Below is a small trained network, with its code and all its weights. Each question gives an input and a class and asks what happens when units are switched off, that is, made to give their printed mean instead of their output.

import numpy as np


def w(rows, s, z=0):
    codes = np.array(rows[::2]) - 128.0
    scale = np.full(codes.shape[1], s)
    scale[-1] = z or s
    return codes * scale


def f(y):
    return np.maximum(y, 0)


def log_softmax(a):
    a = a - a.max(-1, keepdims=True)
    return a - np.log(np.exp(a).sum(-1, keepdims=True))


def net(x, mask):
    res = np.array(x, float).reshape(1, 7) / 4 @ E
    y = f(res @ A[0][:, :-1].T + A[0][:, -1])
    res = res + np.where(mask, y, B[0][:, -1]) @ B[0][:, :-1]
    return log_softmax(res[-1] @ U[:, :-1].T + U[:, -1])


A, B = {}, {}
E = w([
[138,120,121,138,144,116,166,126,133,160,114],'x0',
[122,86,151,116,127,100,140,133,127,119,131],'x1',
[80,33,163,165,139,201,117,23,82,168,120],'x2',
[251,92,188,137,94,121,62,108,191,201,76],'x3',
[110,188,154,122,219,42,78,70,157,90,49],'x4',
[130,115,124,111,139,131,130,129,136,124,130],'x5',
[137,123,124,122,161,147,127,141,134,125,135],'x6',
],0.015)
A[0] = w([
[159,137,194,124,135,154,90,94,159,169,126,96],'neuron 0',
[128,70,127,136,60,233,143,148,91,150,139,202],'neuron 1',
[251,97,179,136,95,131,76,121,181,158,95,151],'neuron 2',
[83,115,111,153,179,118,90,59,136,132,83,113],'neuron 3',
[128,117,98,147,108,105,160,110,145,124,152,254],'neuron 4',
[106,185,128,111,162,91,127,117,153,88,54,211],'neuron 5',
[103,73,128,164,147,174,113,44,98,134,118,133],'neuron 6',
[162,140,93,117,71,131,127,194,137,132,180,239],'neuron 7',
],0.014,0.0094)
B[0] = w([
[159,120,163,135,75,130,113,77,88,150,104,182],'neuron 0',
[78,188,52,147,154,218,213,36,176,155,102,240],'neuron 1',
[209,130,120,169,6,177,59,106,195,226,40,253],'neuron 2',
[131,54,230,114,126,170,30,148,49,104,204,194],'neuron 3',
[94,97,70,142,196,141,164,159,137,70,91,173],'neuron 4',
[202,154,233,67,158,113,111,155,146,54,136,227],'neuron 5',
[72,59,149,132,133,249,90,48,106,109,252,205],'neuron 6',
[106,151,44,147,106,144,147,175,91,126,20,222],'neuron 7',
],0.012,0.028)
U = w([
[95,125,84,89,132,129,229,195,43,103,106,254],'0',
[125,117,70,156,90,146,113,192,157,181,91,150],'1',
[79,121,103,132,177,159,189,58,113,88,191,159],'2',
[120,116,127,117,109,158,152,12,158,202,147,54],'3',
[160,164,163,98,194,21,126,141,124,28,153,177],'4',
[183,180,195,75,120,66,63,116,208,139,104,77],'5',
[62,88,179,102,191,132,66,123,60,104,199,93],'6',
[149,72,183,132,87,150,41,103,82,156,170,40],'7',
],0.012,0.0063)

Each question gives the input, the list of numbers given to net, and the class t.
The units are the neurons (one row each of A and B). Each row of codes is followed by its name. A weight is (code - 128) times the scale printed after its matrix; where a second scale follows, it is the last column's (A, B and U).
mask holds one flag per neuron, in row order. A switched-off neuron (its flag False) gives its mean, the last column of its row in B, instead of its output. The means were averaged over made-up inputs and are rounded, as every weight is.
A unit's drop is (log p(t) with every unit on - log p(t) with that unit switched off) / (log p(t) with every unit on - log p(t) with every unit switched off).
The circuit of an input: a set's keep is (log p(t) with only the set's units on - log p(t) with every unit switched off) / (log p(t) with every unit on - log p(t) with every unit switched off). Starting from all 8 units, units are removed one at a time, each time the one whose removal leaves the highest keep (on an exact tie, the one counted first), for as long as the keep stays at least 0.8.
units of the circuit, in order: the units of the circuit, biggest drop first
k most important neurons: the k neurons with the biggest drops, biggest first
drop when u is switched off: that unit's drop, to one decimal
input [-4,3,-5,5,0,-2,-2], class 1: units of the circuit, in order => (neuron 7)
input [-4,-3,-2,-7,-7,-3,6], class 0: units of the circuit, in order => (neuron 2; neuron 7)
input [5,-5,-2,-2,-7,3,8], class 0: 2 most important neurons => (neuron 2; neuron 7)
input [7,1,0,0,8,0,8], class 4: units of the circuit, in order => (neuron 2; neuron 5)
input [6,3,1,-7,-5,3,-5], class 2: 2 most important neurons => (neuron 1; neuron 2)
input [-3,1,0,-3,8,-2,4], class 4: 2 most important neurons => (neuron 5; neuron 2)
input [-1,-8,8,0,0,2,-2], class 2: 4 most important neurons => (neuron 2; neuron 1; neuron 6; neuron 5)
input [4,-6,1,-3,2,3,2], class 6: units of the circuit, in order => (neuron 2; neuron 1)
input [0,-3,0,0,8,-3,-5], class 4: 2 most important neurons => (neuron 2; neuron 5)
input [-3,-4,-7,-7,3,1,6], class 4: 2 most important neurons => (neuron 2; neuron 5)
input [-4,-8,-1,-1,7,-1,-5], class 4: 3 most important neurons => (neuron 2; neuron 5; neuron 6)
input [-7,-1,7,4,1,5,-3], class 7: 2 most important neurons => (neuron 3; neuron 6)
input [-1,-4,6,8,1,-1,-7], class 7: drop when neuron 3 is switched off => 2.6
input [2,-2,-8,-3,-3,-8,5], class 0: units of the circuit, in order => (neuron 2)
input [6,-2,-2,2,-8,-6,-5], class 1: drop when neuron 7 is switched off => 1.3
input [-5,-2,-8,-3,3,4,7], class 4: drop when neuron 2 is switched off => 0.6
